[[ 43 -46  69 -71  13  -7   3  17 -58  32 -59  58 -63  62]
 [  9   2  33 -16   2   8  51 -10  21 -44 -11  12  30  -2]
 [-69  28 -37  19 -13   2   0  -7 -16  49 -48  58 -13  23]
 [ -7 -24  32  30  10 -15 -11  -8  25 -48  35  21 -63  46]
 [-62  73 -55  46 -21  34 -40  37  21   4 -26 -13  16  -9]
 [ -8   7  33  19 -12   0  -3  22 -37  60 -14  19 -86  68]]
->
[[-46  69 -71  13  -7   3  17 -58  32 -59  58 -63  62  43]
 [  2  33 -16   2   8  51 -10  21 -44 -11  12  30  -2   9]
 [ 28 -37  19 -13   2   0  -7 -16  49 -48  58 -13  23 -69]
 [-24  32  30  10 -15 -11  -8  25 -48  35  21 -63  46  -7]
 [ 73 -55  46 -21  34 -40  37  21   4 -26 -13  16  -9 -62]
 [  7  33  19 -12   0  -3  22 -37  60 -14  19 -86  68  -8]]

[[-32  -6 -22  26  27 -40  16  28  -8  14   6  17 -23  -2  47]
 [ 40 -10 -49  -4  24  -8 -21   9  -3 -46 -15  30 -29 -10  -7]
 [-10   5  24  20  10 -79   0  -8 -18  20  -3 -33  19   2  23]]
->
[[ -6 -22  26  27 -40  16  28  -8  14   6  17 -23  -2  47 -32]
 [-10 -49  -4  24  -8 -21   9  -3 -46 -15  30 -29 -10  -7  40]
 [  5  24  20  10 -79   0  -8 -18  20  -3 -33  19   2  23 -10]]

[[ 44  23  45 -62  63 -65 -26 -72 -35  -1  33   3 -55 -34  61]
 [ 14  22  12 -17   7  -9  -2 -25 -16  -7  24  -6  -3 -23  24]
 [ 34  31  35 -64  56 -46 -31 -44 -54 -20  61   0 -28 -38  51]
 [  5   7   1  33 -41  29  11   5  11 -15   3  -2   2   9 -13]
 [ 55  21  54 -79  80 -77 -51 -72 -59 -17  55  10 -67 -35  70]]
->
[[ 23  45 -62  63 -65 -26 -72 -35  -1  33   3 -55 -34  61  44]
 [ 22  12 -17   7  -9  -2 -25 -16  -7  24  -6  -3 -23  24  14]
 [ 31  35 -64  56 -46 -31 -44 -54 -20  61   0 -28 -38  51  34]
 [  7   1  33 -41  29  11   5  11 -15   3  -2   2   9 -13   5]
 [ 21  54 -79  80 -77 -51 -72 -59 -17  55  10 -67 -35  70  55]]

[[  2  -1  -7  13   0  21  40  -7  -3  32  36  -2 -52]
 [ 13   2  -4  12  27  -6 -19  42  80  68 -22 -24 -15]
 [-34  -2   4  -7   6  27 -80  47  65  36 -16 -74   4]
 [ 33   4  18 -12  32  40  56 -33 -25 -14 -28 -33  32]
 [-16   0  24   4  13  21 -10  -2 -16 -39  18   9 -64]]
->
[[ -1  -7  13   0  21  40  -7  -3  32  36  -2 -52   2]
 [  2  -4  12  27  -6 -19  42  80  68 -22 -24 -15  13]
 [ -2   4  -7   6  27 -80  47  65  36 -16 -74   4 -34]
 [  4  18 -12  32  40  56 -33 -25 -14 -28 -33  32  33]
 [  0  24   4  13  21 -10  -2 -16 -39  18   9 -64 -16]]

[[-24 -55 -96 -53 -44  25  28 -83  -2 -57 -94 -31]
 [ -6 -21 -28 -14  -9   4   5 -25   1 -16 -20 -12]
 [-26  -4 -36   5 -32  29  33 -50 -25 -61 -55  22]
 [ 19  -8  20 -25  18  -1 -28  46   0  38  -3  15]
 [ -7  -2  -1  -2  11  -6 -11   4 -10   3  -5  -8]
 [ 11 -50 -47 -44  10 -41 -26 -33  47  40  26 -93]
 [ -2 -37 -62 -19 -40   9  32 -67  24 -44 -34 -42]
 [-26   4 -24  19 -33  22  46 -41 -13 -64 -48  11]]
->
[[-55 -96 -53 -44  25  28 -83  -2 -57 -94 -31 -24]
 [-21 -28 -14  -9   4   5 -25   1 -16 -20 -12  -6]
 [ -4 -36   5 -32  29  33 -50 -25 -61 -55  22 -26]
 [ -8  20 -25  18  -1 -28  46   0  38  -3  15  19]
 [ -2  -1  -2  11  -6 -11   4 -10   3  -5  -8  -7]
 [-50 -47 -44  10 -41 -26 -33  47  40  26 -93  11]
 [-37 -62 -19 -40   9  32 -67  24 -44 -34 -42  -2]
 [  4 -24  19 -33  22  46 -41 -13 -64 -48  11 -26]]

[[ 61  -6 -30 -36 -69 -65  98  29]
 [ 44 -19 -26 -76  14 -64 -52  50]
 [ 28  51  41 -21  64 -65 -49  45]
 [ -3  10  20  55   3  37  51  25]
 [  9 -20  22  49  43  82 -49  33]
 [ -9 -63  22 -16  16 -22 -18   5]]
->
[[ -6 -30 -36 -69 -65  98  29  61]
 [-19 -26 -76  14 -64 -52  50  44]
 [ 51  41 -21  64 -65 -49  45  28]
 [ 10  20  55   3  37  51  25  -3]
 [-20  22  49  43  82 -49  33   9]
 [-63  22 -16  16 -22 -18   5  -9]]

[[  5 -17 -32 -44  13  -9 -53  16  24 -26]
 [ 19  57  26  12  -7 -26   0 -22  20  -3]
 [-68  10 -22   0 -10 -47   5 -65   3 -13]
 [ 24  -5  30   9 -18   1 -44 -12 -22   9]
 [-77 -29 -80  -3  34  -9  23 -46  16 -46]
 [ 10 -13  30  -3  13  34   5  45 -11   1]
 [ -8  22 -46 -29 -30 -63 -26 -41  22 -11]
 [-31 -52  -8  39  39  82  63  36  -5 -11]]
->
[[-17 -32 -44  13  -9 -53  16  24 -26   5]
 [ 57  26  12  -7 -26   0 -22  20  -3  19]
 [ 10 -22   0 -10 -47   5 -65   3 -13 -68]
 [ -5  30   9 -18   1 -44 -12 -22   9  24]
 [-29 -80  -3  34  -9  23 -46  16 -46 -77]
 [-13  30  -3  13  34   5  45 -11   1  10]
 [ 22 -46 -29 -30 -63 -26 -41  22 -11  -8]
 [-52  -8  39  39  82  63  36  -5 -11 -31]]
